(in the rows, 128 means zero)
Both labels of each row
[133 115 127  95 126 121 117 124 128  83 111 124 109 139 119 136 125 133
 123 116 111 121 122 100 128 121 109 129 142 129 127 109 119 130 123 111
 106 107 136 130   4 139 133 134 150 203 119 119 138 130 135 138 133 160
 126 131] => G + Y
[139 154  98 142 115 141 158 113 129 163 134 122  99 132 102 173 115 139
 158 168 118 132 124 204 111 127 117 115 120 134 136 142 110 136  74 142
 104  97 143 133 163 110 124 157 146 157 129 119 137 133 181  84 128 116
 147 113] => P + Y
[108 114 124 120 123  76 111 128 129  38 107 111 117 136 104 130 156 145
 134 134 111 132 106  83 138 110  99 124 115 145 120 104  97 100 117 106
 102 108 124 127   4 156 118 116 125 198 121 120 170 116 146 106 112 172
  91 116] => G + Y
[128 101 125 134 130 123 129 117 137 115 123 156 142 118 139 109 144 140
 124 143 104 126 115 104 159 133 134 135 141 128 128 102 147 165 136 110
 119 113 122 131   4 158 131 136 146 156 119 144 135 124 129 159 127 141
 116 123] => G + U
[139 108 127 144 130 141 134 133 138 153 105 112 124 108 159 143 110 123
 139 142  90 137 114 180 125 110 122 125 130 141 127 124 120 119 128 121
 118 105 142 119  59 129 162 140 148 191 130 123 134 124 156 144 142 148
 120 127] => A + U
[123 113 123 178 145 147 147 135 126 216 115 165 153  79 161 147 138 129
 131 115  94 141 121 232 132 142 134 128 121 125 130 132 107 107 129 140
 126  99 146 123 158 150 122 141 137 106 125 141 101 120 138 147 149 131
 139 131] => S + U
[138 132 124 116 135 175 137 119 118 192 121 136 116 103 136 162  91 118
 136 131 109 130 127 239 121 124 122 133 116 130 119 131 116 121 136 126
 110  90 144 112 119 119 150 172 141 200 126 117  96 108 160 152 158 110
 130 128] => P + U
[131  90 131 135 128 155 135 112 134 120 108 117 146  98 165 146 121 112
 135 114 115 126 143 193 131 117 116 128 124 130 130 147 104  55 125 138
 124  99 163 114 125 124 125 131 159 189 125 141  99 121 137 156 118 155
 144 135] => S + U
[110 109 168 138 131 134 129 138 133 160 109 131 127 126 128 161 137 150
 131 139  91 133 112 180 126 121 105 131 136 141 131 144 115 130 119 116
 103   4 134 138  66 135 125 139 159 175 114 119 141 127 127 124 143 156
 125 122] => A + Y
[133 120 133 122 131 123 123 133 123  88 105 118 120 124 119 135 130 131
 143 117 108 164 121 114 152 115 127 128 127 126 131 111 103 111 122 114
 144  98 137 109   4 141 119 131 131 177 110 111 146 120 148 144 129 155
 126 128] => G + Y
[134 103 142 154 117 125 115 123 129  69  99 100 125  85 120 146 122 135
 140 135  86 147  84 187 132  94 108 131 118 150 109 105 110  85 113 130
 105  94 137 124  44 143 120 133 142 179 121 132 137 117 159 117 143 178
 126 124] => A + Y
[114 125 123 148 117 142 120 137 139 183  82 119 107 116 122 161 137 134
 138 133  90 146 101 189 113 107 123 128 132 134 122 149 128 126 135 124
 104 126 126 123  84 131 128 126 152 157 122 113 142 104 153  96 135 137
 113 116] => A + Y
[132 124 117 116 128 159 128 115 125 180 126 141 110 117 132 145 113 122
 144 123 116 143 132 195 121 119 150 124 124 126 120 145 127 143 124 126
 110 110 139 133 164 118 142 164 154 170 134  90 113 123 155 136 131 106
 142 126] => P + U
[118 108 121 144 157 129 117 119 126 138 110 120 112 133 103 160 141 140
 156 126  82 141 104 200 126 120 118 114 140 136 128 128 128 125 127 126
 109 106 146 143   4 144 114 134 142 149 118 121 155 120 155 110 129 156
 129 104] => A + Y
[127 121 124 111 124 129 139 139 130 127  95 113 110 116  97 164 117 117
 137 135  99 144 122 190 116 119 112 128 120 135 113 121 100 117 149 150
 111 110 145 126   4 135 128 138 128 206 114 113 145 119 152 137 121 154
 111 124] => A + Y
[129 102 126  96 129 146 124 134 148 113 105 116 117 127 126 153 138 108
 141 133 110 138 104 156 123 104 119 128 134 147 128 126 118  79 124 123
 129 106 145 134   4 139 140 128 160 219 118 121 120 116 155 147 123 174
 120 126] => A + Y
[115 127  84 150 135 121 116 147 136 125 108 113 115 108 116 161 138 122
 137 133  96 137 110 182 147  19 117 128 124 130 133 119 112 102 116 124
 106 100 130 131   4 135 121 135 156 195 123 109 161 120 153  96 115 166
 117 105] => A + Y
